The symbols move the points like this.
+: z60->z75, z384->z834, z252->z272, z3->z199, z268->z697, z279->z531, z948->z82, z874->z3, z643->z311, z115->z553, z895->z594, z317->z336, z957->z879, z518->z717, z866->z782, z761->z884, z612->z467, z467->z887, z884->z129, z34->z957, z834->z642, z631->z615, z880->z702, z659->z486, z489->z108, z231->z200, z272->z695, z108->z251, z200->z643, z220->z115, z441->z612, z67->z441, z82->z34, z553->z874, z447->z333, z75->z886, z225->z67, z305->z631, z887->z268, z692->z384, z311->z504, z210->z829, z852->z659, z437->z231, z879->z279, z396->z305, z594->z761, z838->z105, z654->z401, z199->z997, z695->z620, z642->z210, z875->z252, z129->z447, z980->z317, z782->z73, z702->z225, z790->z880, z504->z518, z333->z692, z620->z489, z531->z220, z997->z895, z401->z875, z336->z654, z886->z948, z486->z60, z717->z396, z829->z980, z697->z889, z73->z790, z251->z838, z615->z866, z889->z852, z134->z437, z105->z134
^: z60->z948, z384->z210, z252->z620, z3->z895, z268->z852, z279->z115, z948->z957, z874->z997, z643->z518, z115->z3, z895->z884, z317->z401, z957->z531, z518->z305, z866->z790, z761->z447, z612->z268, z467->z697, z884->z333, z34->z279, z834->z829, z631->z782, z880->z67, z659->z75, z489->z838, z231->z311, z272->z489, z108->z105, z200->z504, z220->z874, z441->z887, z67->z467, z82->z879, z553->z199, z447->z384, z75->z82, z225->z612, z305->z866, z887->z889, z692->z642, z311->z717, z210->z317, z852->z60, z437->z643, z879->z220, z396->z615, z594->z129, z838->z437, z654->z252, z199->z594, z695->z108, z642->z980, z875->z695, z129->z692, z980->z654, z782->z880, z702->z441, z790->z225, z504->z396, z333->z834, z620->z251, z531->z553, z997->z761, z401->z272, z336->z875, z886->z34, z486->z886, z717->z631, z829->z336, z697->z659, z73->z702, z251->z134, z615->z73, z889->z486, z134->z200, z105->z231
@: z60->z279, z384->z654, z252->z105, z3->z447, z268->z886, z279->z997, z948->z115, z874->z129, z643->z615, z115->z761, z895->z384, z317->z620, z957->z3, z518->z73, z866->z441, z761->z642, z612->z486, z467->z60, z884->z210, z34->z874, z834->z401, z631->z225, z880->z268, z659->z957, z489->z200, z231->z305, z272->z134, z108->z643, z200->z631, z220->z594, z441->z659, z67->z852, z82->z553, z553->z884, z447->z980, z75->z531, z225->z889, z305->z702, z887->z75, z692->z336, z311->z866, z210->z252, z852->z34, z437->z396, z879->z199, z396->z880, z594->z834, z838->z504, z654->z108, z199->z333, z695->z437, z642->z875, z875->z838, z129->z829, z980->z695, z782->z612, z702->z697, z790->z887, z504->z782, z333->z317, z620->z231, z531->z895, z997->z692, z401->z251, z336->z489, z886->z220, z486->z879, z717->z790, z829->z272, z697->z948, z73->z467, z251->z311, z615->z67, z889->z82, z134->z717, z105->z518
%: z60->z486, z384->z692, z252->z875, z3->z874, z268->z887, z279->z879, z948->z886, z874->z553, z643->z200, z115->z220, z895->z997, z317->z980, z957->z34, z518->z504, z866->z615, z761->z594, z612->z441, z467->z612, z884->z761, z34->z82, z834->z384, z631->z305, z880->z790, z659->z852, z489->z620, z231->z437, z272->z252, z108->z489, z200->z231, z220->z531, z441->z67, z67->z225, z82->z948, z553->z115, z447->z129, z75->z60, z225->z702, z305->z396, z887->z467, z692->z333, z311->z643, z210->z642, z852->z889, z437->z134, z879->z957, z396->z717, z594->z895, z838->z251, z654->z336, z199->z3, z695->z272, z642->z834, z875->z401, z129->z884, z980->z829, z782->z866, z702->z880, z790->z73, z504->z311, z333->z447, z620->z695, z531->z279, z997->z199, z401->z654, z336->z317, z886->z75, z486->z659, z717->z518, z829->z210, z697->z268, z73->z782, z251->z108, z615->z631, z889->z697, z134->z105, z105->z838
§: z60->z889, z384->z129, z252->z336, z3->z220, z268->z441, z279->z82, z948->z486, z874->z531, z643->z134, z115->z879, z895->z874, z317->z642, z957->z886, z518->z200, z866->z396, z761->z199, z612->z702, z467->z225, z884->z997, z34->z75, z834->z447, z631->z518, z880->z866, z659->z268, z489->z252, z231->z838, z272->z654, z108->z272, z200->z105, z220->z957, z441->z880, z67->z790, z82->z60, z553->z279, z447->z594, z75->z852, z225->z73, z305->z504, z887->z67, z692->z884, z311->z437, z210->z692, z852->z887, z437->z251, z879->z948, z396->z311, z594->z3, z838->z620, z654->z829, z199->z115, z695->z401, z642->z333, z875->z317, z129->z895, z980->z834, z782->z305, z702->z782, z790->z615, z504->z231, z333->z761, z620->z875, z531->z34, z997->z553, z401->z980, z336->z210, z886->z659, z486->z697, z717->z643, z829->z384, z697->z612, z73->z631, z251->z695, z615->z717, z889->z467, z134->z108, z105->z489
!: z60->z957, z384->z317, z252->z251, z3->z884, z268->z60, z279->z3, z948->z531, z874->z761, z643->z305, z115->z895, z895->z333, z317->z272, z957->z553, z518->z866, z866->z225, z761->z384, z612->z852, z467->z659, z884->z834, z34->z115, z834->z336, z631->z880, z880->z467, z659->z82, z489->z437, z231->z717, z272->z838, z108->z231, z200->z396, z220->z997, z441->z889, z67->z697, z82->z220, z553->z594, z447->z210, z75->z879, z225->z268, z305->z790, z887->z486, z692->z980, z311->z631, z210->z401, z852->z948, z437->z518, z879->z874, z396->z73, z594->z692, z838->z643, z654->z620, z199->z129, z695->z105, z642->z654, z875->z108, z129->z642, z980->z252, z782->z67, z702->z887, z790->z612, z504->z615, z333->z829, z620->z134, z531->z199, z997->z447, z401->z489, z336->z695, z886->z279, z486->z34, z717->z782, z829->z875, z697->z75, z73->z441, z251->z200, z615->z702, z889->z886, z134->z504, z105->z311

The rows follow the links: the fewer symbols apart two points are, the more alike their rows tend to be.

Point, then a row for it; each showing differs a little:
z336: 13,1,-25,53,10,17,5,41,59,22,40,-28,-32,-56,-37,-107,-57,-7,21,-15,-28,21,-82,-8,36,-7,27,-12,-11,47,25,15,27,29,-21,-71,14,41,54,16,-50,-22,13,-45,-45,48,-37,54,9,-23,11,-15,-34,-15,18,4,-12,18,-44,-9,15,6,45,-35,-66,-39,40,-51
z695: 14,-8,-14,7,5,-12,-34,5,-9,57,40,-22,5,-14,-18,-46,-53,-63,38,-2,-36,68,-23,-5,12,-8,33,-38,23,73,3,-13,56,95,-57,-39,-14,42,-5,-17,-2,18,8,-3,-72,62,-47,33,-14,33,-56,-53,-16,6,38,53,-30,-14,-43,-39,8,33,28,21,-28,-5,56,-55
z531: 11,37,-12,-39,-42,19,29,49,12,-36,48,-22,-33,-7,59,-27,-16,0,-79,19,14,-43,-5,34,-44,-54,37,29,-61,15,-11,15,-13,-43,39,28,21,-44,-7,76,-39,-46,87,8,24,50,15,-45,-14,-34,12,1,-56,-18,17,-7,23,-5,10,-1,53,-11,15,-63,-13,-32,-64,-63
z879: 11,35,-7,-29,-40,32,31,53,14,-43,34,-20,-41,-16,48,-27,1,22,-72,10,28,-59,-11,39,-40,-45,24,35,-53,-11,-2,13,-31,-67,45,29,35,-39,8,71,-43,-52,66,-1,44,25,22,-41,8,-41,29,22,-49,-11,3,-35,32,8,21,8,40,-17,14,-79,-16,-36,-66,-46
z129: -38,-28,-28,26,77,-29,34,-33,88,-44,-37,18,45,21,-15,5,-18,16,-34,1,-69,-19,-27,-41,-18,10,22,-20,-40,9,-8,68,-9,-15,37,-12,-61,-33,7,7,33,18,48,-10,-46,23,22,54,-49,-39,47,-25,-41,-76,-14,41,-7,-47,-19,51,5,-28,-13,62,8,50,-22,21
z997: -22,-1,-23,-36,34,-32,24,-12,39,-38,3,-6,45,32,51,16,-28,-24,-67,27,-49,-9,10,-7,-56,-29,49,-12,-50,35,-33,47,7,9,33,26,-49,-58,-39,39,27,2,88,27,-36,69,16,3,-63,-17,-1,-45,-59,-62,17,60,-1,-59,-7,16,27,-16,-6,40,12,36,-50,-36
z875: 19,0,-17,26,-4,6,-17,34,20,46,51,-36,-18,-39,-23,-91,-61,-40,30,-11,-30,52,-57,0,21,-12,36,-26,6,73,19,-1,50,69,-41,-59,3,42,27,8,-34,-5,14,-22,-61,69,-50,39,-3,10,-34,-37,-28,-3,30,32,-22,5,-44,-28,12,21,41,-17,-53,-29,49,-61
z887: -6,0,25,-55,-15,-18,-11,-35,-72,-13,-34,23,29,52,49,109,54,-7,-16,21,34,-11,91,12,-36,3,-21,12,14,-37,-27,-27,-20,-12,13,70,-11,-37,-60,-23,50,27,-15,52,43,-38,34,-61,-6,32,-24,11,36,17,-5,4,13,-24,43,1,-7,0,-41,33,66,36,-39,44
z486: -13,1,12,-14,-3,9,28,-16,0,-51,-47,26,2,20,15,66,59,59,-35,6,33,-65,33,3,-19,10,-37,29,-18,-78,-8,13,-59,-88,52,43,9,-43,-4,10,16,-8,-11,2,70,-64,50,-32,12,-27,51,47,20,-4,-39,-42,31,6,41,36,-12,-29,-37,-7,43,20,-55,63
z980: 5,-3,-25,66,22,15,17,35,85,6,21,-16,-30,-55,-49,-106,-46,15,15,-23,-34,-1,-90,-19,38,4,16,-15,-24,30,30,34,6,-1,-5,-72,7,31,63,20,-47,-26,11,-59,-43,29,-26,62,12,-35,35,-3,-38,-32,-4,-6,-11,20,-42,9,7,-7,40,-22,-61,-34,38,-32
z384: -25,-22,-27,61,69,-11,37,-15,108,-35,-30,11,15,-17,-51,-47,-21,43,-6,-14,-63,-21,-73,-47,15,26,4,-18,-40,1,14,71,-10,-28,28,-53,-33,-6,52,8,-2,-2,16,-47,-37,7,5,75,-17,-51,69,2,-33,-63,-25,9,-10,-7,-30,52,0,-29,1,28,-19,12,7,17
z790: 35,27,28,-46,-79,18,-35,29,-105,40,39,-17,-38,-3,31,18,20,-38,16,9,66,23,48,51,-4,-21,-6,17,43,0,-1,-71,13,21,-42,32,52,21,-35,-4,-19,-9,-28,25,40,-8,-14,-69,33,47,-65,11,36,69,20,-22,10,26,22,-50,1,27,9,-55,4,-34,10,-27
z895: -29,-9,-19,-25,43,-33,24,-23,50,-35,-10,3,49,36,44,19,-28,-18,-60,27,-60,-10,5,-20,-51,-22,46,-14,-49,30,-25,55,8,3,37,15,-56,-52,-31,28,38,9,86,23,-38,57,20,8,-62,-20,5,-42,-54,-66,12,59,1,-65,-12,25,25,-19,-14,53,16,43,-43,-25
z948: 4,30,8,-9,-24,27,38,25,19,-53,-11,10,-31,-9,25,6,34,53,-53,2,42,-73,-1,18,-16,-6,-17,43,-39,-60,2,10,-53,-99,49,28,33,-40,15,48,-33,-42,20,-9,62,-35,37,-36,17,-44,58,54,-10,-11,-33,-62,39,22,35,28,20,-28,-6,-62,5,-24,-63,15
z75: -6,16,12,-6,-13,27,39,4,14,-58,-30,20,-21,5,16,35,49,67,-45,5,38,-74,11,13,-12,1,-29,34,-26,-75,-3,14,-60,-99,53,34,22,-39,12,31,-6,-28,-1,-9,71,-55,44,-31,20,-39,62,57,2,-8,-36,-62,29,21,42,37,1,-33,-22,-37,25,-8,-53,39
z437: -11,-38,4,33,44,-25,-33,-51,-10,44,-38,22,38,16,-56,28,8,-12,72,-19,-26,47,9,-37,45,46,-31,-31,54,0,8,-11,16,58,-39,-26,-31,46,4,-75,43,51,-76,-7,-33,-41,-18,44,5,33,-20,-13,49,17,-11,22,-31,-3,-15,-3,-45,22,-14,76,16,37,60,54
z200: -5,-35,11,46,36,-16,-24,-46,-12,34,-43,22,26,3,-66,21,20,10,81,-20,-10,33,0,-38,54,54,-47,-21,58,-25,15,-15,4,34,-34,-34,-17,47,16,-76,35,43,-88,-15,-14,-65,-12,40,20,28,0,11,60,26,-21,-3,-24,15,-7,0,-52,11,-15,55,14,25,65,67

Each walk starts at a row. The symbols on each line, taken left to right, move it on to the next point.
Each answer is a row, close to the row of the point it stands for.
new walk
19,20,33,-66,-61,1,-35,2,-106,28,18,-4,-1,33,49,62,25,-45,3,19,57,23,78,43,-25,-22,-6,17,35,-3,-21,-58,13,28,-26,59,24,-4,-56,-11,13,9,-15,50,37,-5,3,-80,6,55,-75,-5,34,58,23,3,7,0,32,-47,1,30,-9,-18,32,0,-13,-12
% ^ § ! % ! -> -17,-2,19,-26,1,-5,18,-30,-22,-45,-50,30,20,39,21,90,60,43,-26,12,32,-50,54,-2,-24,19,-39,23,-9,-72,-17,3,-49,-68,42,61,-6,-43,-25,-6,38,10,-20,22,62,-66,46,-37,1,-9,30,37,31,-2,-37,-33,23,-1,45,29,-13,-17,-41,16,56,31,-49,65
^ + § @ ^ -> 15,38,-8,-34,-40,25,31,53,14,-39,44,-21,-36,-11,60,-26,-7,9,-76,15,26,-48,-4,39,-40,-47,28,32,-54,6,-5,9,-21,-53,38,29,32,-47,0,75,-44,-52,80,5,38,41,15,-47,-5,-39,17,12,-49,-18,7,-24,27,-2,14,2,45,-21,18,-74,-16,-40,-65,-54
new walk
-3,7,30,-67,-20,-14,-15,-32,-80,-5,-27,18,31,53,49,108,44,-17,-10,18,39,0,89,22,-36,0,-13,9,18,-31,-28,-29,-12,1,6,73,-6,-29,-67,-20,44,27,-15,57,38,-31,32,-65,-7,39,-32,2,38,26,2,8,12,-22,40,-11,-9,12,-37,27,63,33,-36,29
! + + @ § % + -> 4,33,-1,-11,-31,31,38,37,18,-53,7,2,-37,-13,29,-2,25,50,-60,1,38,-73,-6,26,-19,-21,-8,41,-44,-50,5,17,-49,-93,53,23,35,-36,15,55,-35,-44,28,-12,66,-17,34,-41,25,-44,53,50,-19,-11,-21,-59,36,19,33,25,22,-31,3,-71,1,-32,-60,-1
% ^ + ^ + @ -> -36,-20,-24,-6,66,-34,26,-38,68,-43,-25,12,51,27,16,20,-18,1,-44,13,-69,-16,-7,-33,-37,-3,33,-21,-49,16,-20,59,-2,-2,41,3,-61,-48,-16,14,39,13,62,7,-45,44,24,39,-61,-30,24,-37,-45,-74,-2,53,-8,-55,-14,37,11,-20,-17,67,15,49,-35,1
new walk
11,0,-24,56,20,13,15,36,66,11,31,-21,-34,-56,-43,-107,-51,4,17,-23,-31,11,-84,-12,32,0,21,-13,-16,38,26,23,21,14,-14,-72,10,37,60,19,-54,-22,13,-52,-44,36,-33,59,7,-33,22,-5,-38,-20,8,-1,-10,24,-41,0,8,-2,37,-30,-65,-37,40,-43
% @ ! ^ § ! -> -7,-32,12,47,23,-6,-22,-42,-14,36,-41,25,11,-5,-73,21,26,16,80,-25,4,22,-1,-31,57,50,-51,-19,55,-38,19,-16,-3,23,-33,-33,-3,51,21,-73,23,35,-94,-24,-3,-74,-12,41,31,19,6,23,65,32,-24,-14,-20,29,-6,2,-51,7,-14,39,10,18,69,70
@ ^ % % + @ § @ -> -20,-1,25,-42,-3,-15,3,-41,-43,-33,-46,33,31,45,33,103,57,20,-21,16,28,-26,74,2,-29,13,-29,18,9,-57,-26,-8,-35,-43,28,70,-13,-41,-40,-16,47,23,-21,40,54,-53,47,-47,-6,10,9,22,38,6,-22,-9,17,-13,42,15,-13,-12,-47,29,62,44,-46,58
new walk
-31,-29,-28,47,78,-28,33,-29,109,-41,-43,17,33,1,-32,-19,-22,33,-20,-12,-68,-22,-52,-50,1,19,12,-19,-40,-4,3,73,-12,-23,37,-32,-46,-21,32,6,18,8,31,-34,-40,10,15,72,-37,-47,64,-12,-34,-70,-27,26,-11,-30,-27,55,1,-31,-8,51,-8,29,-4,23
! ! ^ % ! % @ ! -> 34,15,24,17,-56,39,-26,29,-62,37,17,-6,-45,-32,-30,-18,26,9,52,-16,65,12,1,25,42,12,-36,22,52,-25,23,-58,-3,-1,-39,-15,56,52,25,-19,-39,-15,-72,-18,40,-49,-24,-25,63,24,-10,45,50,68,-7,-63,0,67,15,-31,-20,18,13,-60,-11,-43,41,10
§ + @ § + @ -> 8,12,29,-71,-44,-9,-29,-17,-100,9,-1,3,12,44,55,89,34,-35,-3,24,42,11,91,27,-34,-15,-12,11,25,-12,-28,-44,2,18,-10,70,10,-20,-68,-13,35,20,-7,61,39,-14,13,-76,-1,50,-61,1,36,42,18,16,8,-19,34,-29,-3,23,-26,11,48,15,-28,4
new walk
9,-13,18,46,-9,18,-21,-14,-26,33,-21,16,-25,-27,-65,-7,31,28,74,-30,29,13,-9,-10,62,43,-56,5,52,-44,24,-35,-9,-4,-34,-32,24,57,43,-52,-11,9,-101,-33,18,-79,-15,21,53,16,9,43,56,47,-27,-49,-10,52,7,-4,-44,10,0,-11,-6,-12,63,56
@ @ ^ § ! ^ -> -12,4,15,-12,-10,15,34,-7,3,-52,-41,25,-10,13,14,51,54,65,-39,4,39,-69,20,6,-12,6,-32,38,-27,-77,-1,9,-62,-90,56,37,14,-40,2,16,7,-18,-8,-3,67,-59,50,-32,18,-32,59,54,11,-8,-41,-53,32,12,42,41,-3,-33,-28,-22,33,7,-53,54
§ + @ § + @ -> 13,33,-8,-44,-35,14,24,48,13,-36,42,-28,-19,-5,71,-20,-23,-6,-82,24,7,-33,1,35,-56,-50,45,22,-59,28,-18,16,-3,-33,34,35,15,-47,-15,73,-32,-40,93,21,16,62,14,-43,-20,-31,1,-13,-60,-25,21,7,22,-17,4,-1,50,-14,14,-53,-16,-26,-67,-67
new walk
-34,-12,-25,-15,58,-33,25,-30,57,-39,-17,11,48,37,28,17,-21,-7,-54,23,-63,-11,-5,-30,-46,-17,40,-17,-49,24,-30,59,-2,-1,34,11,-59,-49,-27,22,42,15,71,16,-42,49,22,22,-62,-21,14,-39,-49,-70,6,59,-4,-62,-16,30,22,-22,-18,63,15,44,-39,-14
% ^ + ^ ! ^ ! + -> 3,-20,-5,6,20,-25,-37,-18,-18,57,17,-11,28,3,-21,-20,-43,-63,46,-1,-37,81,2,-17,15,5,22,-42,33,65,-2,-12,58,94,-57,-32,-29,38,-16,-40,20,36,-8,13,-66,46,-40,32,-21,47,-65,-53,6,4,32,61,-34,-24,-37,-33,-7,38,15,50,-14,11,55,-31
§ ^ § ^ ^ + -> -2,-31,0,11,33,-32,-34,-37,-20,53,-6,4,38,16,-29,4,-24,-52,59,-3,-37,72,7,-26,19,21,4,-40,47,47,-3,-14,49,94,-53,-25,-37,40,-18,-52,36,46,-26,11,-61,17,-31,39,-21,44,-58,-44,22,8,24,59,-33,-21,-30,-23,-25,30,1,74,6,28,61,-1
new walk
30,24,32,-58,-78,17,-35,23,-111,39,35,-16,-25,9,40,28,21,-40,12,14,64,26,61,50,-8,-22,-7,16,40,2,-9,-69,14,29,-37,43,44,13,-40,-4,-14,-4,-20,37,40,-7,-15,-74,26,48,-69,2,37,64,25,-11,7,19,27,-55,4,27,1,-40,14,-25,0,-25
@ ! @ ^ -> 7,31,-15,-48,-24,7,23,37,9,-34,44,-28,-13,6,73,-19,-24,-18,-84,20,-2,-29,4,28,-63,-52,47,19,-60,35,-19,16,1,-23,30,35,5,-47,-24,70,-21,-35,95,24,6,72,9,-42,-35,-23,-8,-23,-62,-33,26,16,16,-29,6,-1,48,-10,14,-38,-11,-20,-67,-71
^ ! @ % % -> -24,-18,-33,65,63,-5,37,-5,112,-24,-20,14,1,-30,-52,-63,-28,42,2,-20,-55,-18,-78,-41,25,22,9,-20,-34,-1,19,58,-13,-27,23,-59,-26,7,59,10,-12,-10,13,-52,-39,5,2,78,-9,-48,66,6,-37,-51,-26,-1,-7,2,-28,45,-2,-31,10,19,-34,6,10,13
new walk
-16,-4,23,-51,-10,-18,-6,-40,-58,-23,-38,25,34,57,38,109,57,7,-19,16,29,-20,79,8,-33,9,-25,16,12,-49,-29,-17,-30,-25,19,68,-13,-32,-54,-14,54,26,-18,44,46,-47,43,-54,-8,19,-11,12,35,14,-14,-4,17,-18,41,5,-14,-4,-40,32,66,37,-45,49
^ § § ! ! + -> -7,20,7,-6,-21,28,34,17,15,-59,-23,13,-25,-5,17,20,42,65,-50,0,39,-75,7,17,-16,-3,-27,42,-34,-66,2,12,-61,-98,52,29,28,-42,9,39,-16,-36,9,-9,68,-43,40,-35,23,-48,64,57,-3,-9,-36,-61,34,24,36,34,8,-33,-15,-51,14,-17,-61,31
+ § ^ @ § + % -> 11,39,-1,-21,-40,33,37,47,17,-45,27,-13,-41,-21,38,-23,11,32,-68,8,33,-62,-14,33,-31,-35,9,39,-54,-22,-4,13,-37,-80,46,25,37,-42,13,68,-45,-53,54,-6,49,12,22,-40,13,-43,39,33,-41,-13,-6,-43,34,20,21,13,37,-24,11,-83,-11,-41,-62,-26
new walk
-11,13,-15,-45,4,-16,16,9,23,-35,24,-15,21,25,66,0,-30,-29,-79,28,-34,-13,13,12,-60,-45,56,-1,-58,41,-24,34,9,0,31,28,-30,-53,-38,51,9,-12,99,32,-22,78,12,-19,-52,-11,-13,-44,-61,-49,27,49,8,-48,-2,4,45,-8,0,8,6,10,-60,-56
^ @ @ % @ % -> 11,-17,-8,7,13,-19,-33,-7,-15,56,33,-22,14,-3,-16,-33,-50,-66,40,-2,-37,73,-14,-10,14,-5,30,-34,29,74,-2,-15,61,97,-56,-34,-16,41,-11,-27,11,27,-2,10,-65,53,-43,33,-21,37,-65,-57,-5,5,40,58,-34,-18,-37,-37,-1,34,21,38,-24,1,60,-43
^ % @ ^ § ! % § ! -> 33,10,23,24,-43,33,-22,23,-53,36,10,2,-49,-32,-39,-19,23,14,59,-18,54,13,-3,20,53,21,-45,16,51,-28,26,-55,-8,-2,-34,-17,50,55,30,-29,-33,-7,-87,-22,39,-61,-20,-16,63,18,-5,48,52,70,-10,-61,5,66,15,-25,-27,16,14,-55,-18,-41,45,21
